Each row has a name. Each question is about the rows just above it.

[ -2.1  20.5 -30.5  16.0  16.6 -15.2   7.2 -24.6]  rigib
[-52.2  20.5 -30.5  16.0 -27.3 -19.4  18.2   6.9]  dap
[  3.0 -50.1  52.1 -36.2  59.3  -1.6  -5.9 -49.1]  riviv
[  5.1   9.2 -31.8   0.1  10.3 -33.7   6.9 -14.9]  Tiz
[-25.2  49.9 -65.1  46.0 -52.2 -51.8  90.9 -14.1]  Fet
[  5.0   0.8 -26.1   5.8  16.6   2.8 -31.7  18.1]  Teru
[ -3.9  18.0  47.3 -15.3 -55.2 -21.1  78.5 -40.4]  Losep
Shared by Fet and dap:
[-52.2]
[-30.5  16.0  16.6] with +1 step of 0.1 on every entry:
[-30.4  16.1  16.7]
[  5.8  16.6   2.8 -31.7] with -1 step of 0.1 on every entry:
[  5.7  16.5   2.7 -31.8]
Shift each entry of [-15.3 -55.2 -21.1] by -1 times 0.1:
[-15.4 -55.3 -21.2]
Move every entry of [ -2.1  20.5 -30.5  16.0] by +1 step of 0.1.
[ -2.0  20.6 -30.4  16.1]
Shift each entry of [-31.8] by +1 times 0.1:
[-31.7]

[-34.1  48.3  -0.4 -12.3 -12.2] = Tiz
[ 2.5 13.5 77.7 10.1 23.6] = Losep
[ 77.7  -9.8  -3.5 -13.8  75.9] = dasag
[ 77.6 -21.6  -3.5 -12.2  75.9] = riviv
[-2.3 12.8 -7.3 17.2  5.6] = Nuri
Shared by dasag and Losep:
[77.7]
[-12.2] with +1 step of 0.1 on every entry:
[-12.1]
Move every entry of [13.5 77.7] by +1 step of 0.1.
[13.6 77.8]
Which value is in both Tiz and riviv?
[-12.2]

[ -6.8  -9.8  21.8 -67.5  19.5] : Teru
[ -6.8  -9.8 -16.9 -28.1 -14.8] : dasag
[-28.2  -9.8  14.0 -28.1  18.9] : Losep
[-10.0  -7.1   9.8 -33.8  19.6] : rigib
[ -6.8  -9.8 -16.9] with -1 step of 0.1 on every entry:
[ -6.9  -9.9 -17.0]
Move every entry of [-6.8] by +1 step of 0.1.
[-6.7]
Move every entry of [-67.5] by -1 step of 0.1.
[-67.6]
[-28.2  -9.8  14.0 -28.1  18.9] is in which row?
Losep

[-36.6 -40.1 -41.4 -25.9  39.7 -31.3  10.5  59.4 -27.5  -0.2 -20.9  72.0] = riviv
[  3.2 -36.5   7.6  39.1 -67.7 -12.3 -23.2  45.7 -52.8  64.4  46.0  39.6] = dap
[-11.2 -31.6 -12.3 -44.7  15.0 -40.8   7.0 -18.4   7.9  39.6 -47.3   2.2] = rigib
[ 16.5 -11.8  15.3 -29.9  25.9 -20.5   2.9 -21.0  19.7 -36.5 -31.8 -21.8] = dasag
The one value in dap and dasag:
[-36.5]
Whose row is [  3.2 -36.5   7.6  39.1 -67.7 -12.3 -23.2  45.7 -52.8  64.4  46.0  39.6]?
dap
Move every entry of [-40.1 -41.4] by +1 step of 0.1.
[-40.0 -41.3]
Which value is in both dasag and dap?
[-36.5]
[-23.2  45.7] with +1 step of 0.1 on every entry:
[-23.1  45.8]
The row with [-36.6 -40.1 -41.4 -25.9  39.7 -31.3  10.5  59.4 -27.5  -0.2 -20.9  72.0] is
riviv
Shift each entry of [-27.5  -0.2] by +1 times 0.1:
[-27.4  -0.1]

[ 27.8  41.4   3.9 -14.2   0.0 -38.2  -8.4   0.0] -> guzo
[ 22.4  70.3   8.9  19.9   0.0 -53.8  37.1  40.2] -> riviv
[ 16.3  66.5   7.4  16.2  -6.4 -50.0  41.5  43.7] -> Tiz
[ 21.4  11.4   0.7  11.0  62.2 -19.6   0.0 -44.7] -> Veb
[ 29.2  -8.9   5.4  -8.7  30.1 -28.9 -13.2 -44.5] -> Nuri
[  0.0  25.6   0.0  -9.6   0.0 -50.7   0.0   0.0] -> dap
[ 13.5   0.0   6.1  42.6  41.5 -34.9  24.7  35.8] -> Losep
[-50.7] with -1 step of 0.1 on every entry:
[-50.8]
The one value in Losep and Tiz:
[41.5]
Move every entry of [30.1] by +1 step of 0.1.
[30.2]
[13.5  0.0  6.1] with -1 step of 0.1 on every entry:
[13.4 -0.1  6.0]
[13.5] with +1 step of 0.1 on every entry:
[13.6]
Shift each entry of [27.8] by -1 times 0.1:
[27.7]

[ 70.8 -50.6  53.1 -61.4  46.0  25.1 -11.3 -64.0  10.5  27.3  59.0] = Nuri
[-46.6 -24.2  61.3 -39.1  40.7  78.2  -0.7  12.6 -25.4  10.4  17.5] = rigib
[ 50.4 -74.4  44.2 -24.5  17.9 -11.3 -34.1 -49.3   1.0  29.3 -15.2] = Tiz
[  7.0 -23.7  74.1 -32.4  15.6  43.1 -16.9  -7.9 -34.8  -2.0  -6.7] = Fet
[-15.8 -80.6  28.5  -2.1  54.3  45.5 -15.9 -62.1 -13.5  50.9  36.3] = guzo
[ 64.6   1.7  12.8 -14.0  -5.2 -32.5  -7.7  -2.0  17.0 -15.7  19.3] = Veb
[  9.1 -60.3  50.5   0.0  12.0  50.9 -33.3 -15.7 -62.4  15.5 -50.0] = Losep
[  9.1 -60.3  50.5   0.0  12.0  50.9 -33.3 -15.7  56.5  -1.2 -57.6] = dap
[  9.1 -60.3  50.5   0.0  12.0  50.9 -33.3 -15.7 -62.4 -22.0 -50.0] = dasag
[-28.0  53.3 -38.0  45.7 -43.9 -15.8  10.4  41.3 -18.4 -30.4 -36.8] = riviv
[45.7] with -1 step of 0.1 on every entry:
[45.6]
Which value is in both dap and Veb?
[-15.7]
Which value is in both Fet and Veb?
[-2.0]
Move every entry of [-32.5  -7.7] by +1 step of 0.1.
[-32.4  -7.6]
Move every entry of [-64.0] by +1 step of 0.1.
[-63.9]
Shift each entry of [53.3] by -1 times 0.1:
[53.2]

[ -5.0  22.8  54.2  -5.5  16.9 -65.6 -65.7 -93.6 -36.2] -> Vuvi
[ -5.0  22.8  54.2  -5.5  41.0 -65.6  30.7  82.5  10.2] -> guzo
[ -5.4 -60.7  61.6  -5.0 -15.8 -39.8  59.6  36.0  -5.5] -> Tiz
Whose row is [ -5.0  22.8  54.2  -5.5  41.0 -65.6  30.7  82.5  10.2]?
guzo
Shift each entry of [-93.6] by -1 times 0.1:
[-93.7]
[ -5.0  22.8  54.2  -5.5  16.9 -65.6 -65.7 -93.6 -36.2] is in which row?
Vuvi

[-31.8  12.8   9.7  -3.2 -46.9 -14.6 -44.8 -23.7] = Tiz
[-20.8  29.7   8.0   3.8 -41.6 -11.7   4.9 -16.1] = rigib
[-41.9  -1.0 -60.7  41.9  -4.7  47.3   1.0  -7.5] = guzo
[-20.8  29.7   8.0   3.8 -41.6 -11.7 -22.5 -16.1] = Veb
[ -5.0   2.4 -22.1  60.7 -35.8  86.3  22.4  -2.2] = dasag
[-4.7] with -1 step of 0.1 on every entry:
[-4.8]
Move every entry of [-20.8  29.7   8.0   3.8] by -1 step of 0.1.
[-20.9  29.6   7.9   3.7]

[ -6.9  12.9   4.7 -16.1  64.2 -18.5  17.6   4.8 -29.8  20.0 -12.5 -16.4
  36.7   5.1   0.7  56.4  28.0  18.0] = riviv
[ 32.3 -24.4   9.1 -26.5  82.1  23.0  25.9  -5.7   6.6  28.8  -5.5  -1.3
  42.4 -26.7 -21.3  40.9  34.4  25.5] = Teru
[ 50.2  27.3  18.1 -37.6  64.9  29.5  26.6 -10.3   0.7  16.4  -6.6  16.2
  19.4 -30.2 -17.7  28.1  37.1  20.5] = Fet
[  9.1  15.3  -1.2 -12.5  89.6  10.5  22.0   1.5   7.6  37.7  -6.3 -24.3
  62.1 -20.9 -18.2  50.6  28.8  26.8] = Losep
[-62.7 -14.9 -24.0  55.6 -20.0  18.1 -14.1  -4.0  87.6  25.9  43.0 -40.2
   4.5  13.0  -7.4 -51.2 -33.9 -38.8] = Nuri
[-14.8   9.7 -12.3   4.9  84.5  -4.1  15.2 -24.3   7.8  39.0  -5.4 -48.0
  72.8 -12.7 -16.9  54.0  16.6  21.2] = Vuvi
Which value is in both Fet and Nuri?
[18.1]
Move every entry of [23.0] by +1 step of 0.1.
[23.1]
The one value in Losep and riviv:
[-12.5]
Move every entry of [ 20.0 -12.5 -16.4] by -1 step of 0.1.
[ 19.9 -12.6 -16.5]
Move every entry of [-4.0] by -1 step of 0.1.
[-4.1]
The one value in Losep and Vuvi:
[-24.3]
Shift each entry of [-29.8] by -1 times 0.1:
[-29.9]

[ 71.7 -81.5  46.6   7.7  46.7  48.9  -7.4  70.0]  dap
[ -3.1  46.6  46.6   7.7 -20.2  49.0  -7.4  70.0]  dasag
[ 71.7  44.5  49.0 -62.5  -0.3  70.0 -18.4  70.1]  Vuvi
Move every entry of [  7.7 -20.2  49.0] by -1 step of 0.1.
[  7.6 -20.3  48.9]
The row with [ -3.1  46.6  46.6   7.7 -20.2  49.0  -7.4  70.0] is
dasag
Which row holds [ 71.7  44.5  49.0 -62.5  -0.3  70.0 -18.4  70.1]?
Vuvi

[ 25.9   1.3  -5.6  16.6  30.8  -8.1  11.5  -1.8   9.0  10.1   9.0  11.2
  17.7  -8.5  30.0   3.5  22.6  16.3  30.9  12.8  19.2 -17.7  -2.2 -12.0
  18.7  22.1 -17.7   6.6   3.5 -13.2  -5.9   5.4   8.3  18.9] : dasag
[-19.7  -1.6  -6.2  -3.1   8.4  -2.1  -6.4   8.8  -4.6  10.3   7.1 -15.5
  11.1 -13.5 -26.7   9.4 -26.7  -7.6   0.7   4.5  11.6  14.2   3.2  -8.2
 -15.3 -13.8  14.2  -2.5  11.7   1.4  -3.4  -6.9  -0.6   9.5] : Veb
[-21.5 -87.2 -48.3 -56.4 -30.9 -74.8 -29.0   0.6  10.7  -2.0   1.8  14.7
  -8.2 -15.1  20.7  -0.4  22.6 -28.7  -1.4   3.5  -9.3  -6.8 -84.5 -72.5
  10.2  -2.5  -6.8 -60.2  -0.8 -11.0 -73.7  11.7   8.4  -4.6] : rigib
[ 45.4   7.3  -1.0  62.9  74.4 -17.7  12.2   8.7  37.6  48.4  43.4  32.2
  56.1  -9.2  65.2  25.5  59.9  21.1  72.6  55.3  61.3 -25.6  -6.8 -26.3
  53.5  71.2 -25.6  40.5  29.1 -19.5  -9.5  14.1  24.4  54.7] : Tiz
[1.4] with -1 step of 0.1 on every entry:
[1.3]
Shift each entry of [-4.6] by +1 times 0.1:
[-4.5]
[-8.1] with -1 step of 0.1 on every entry:
[-8.2]

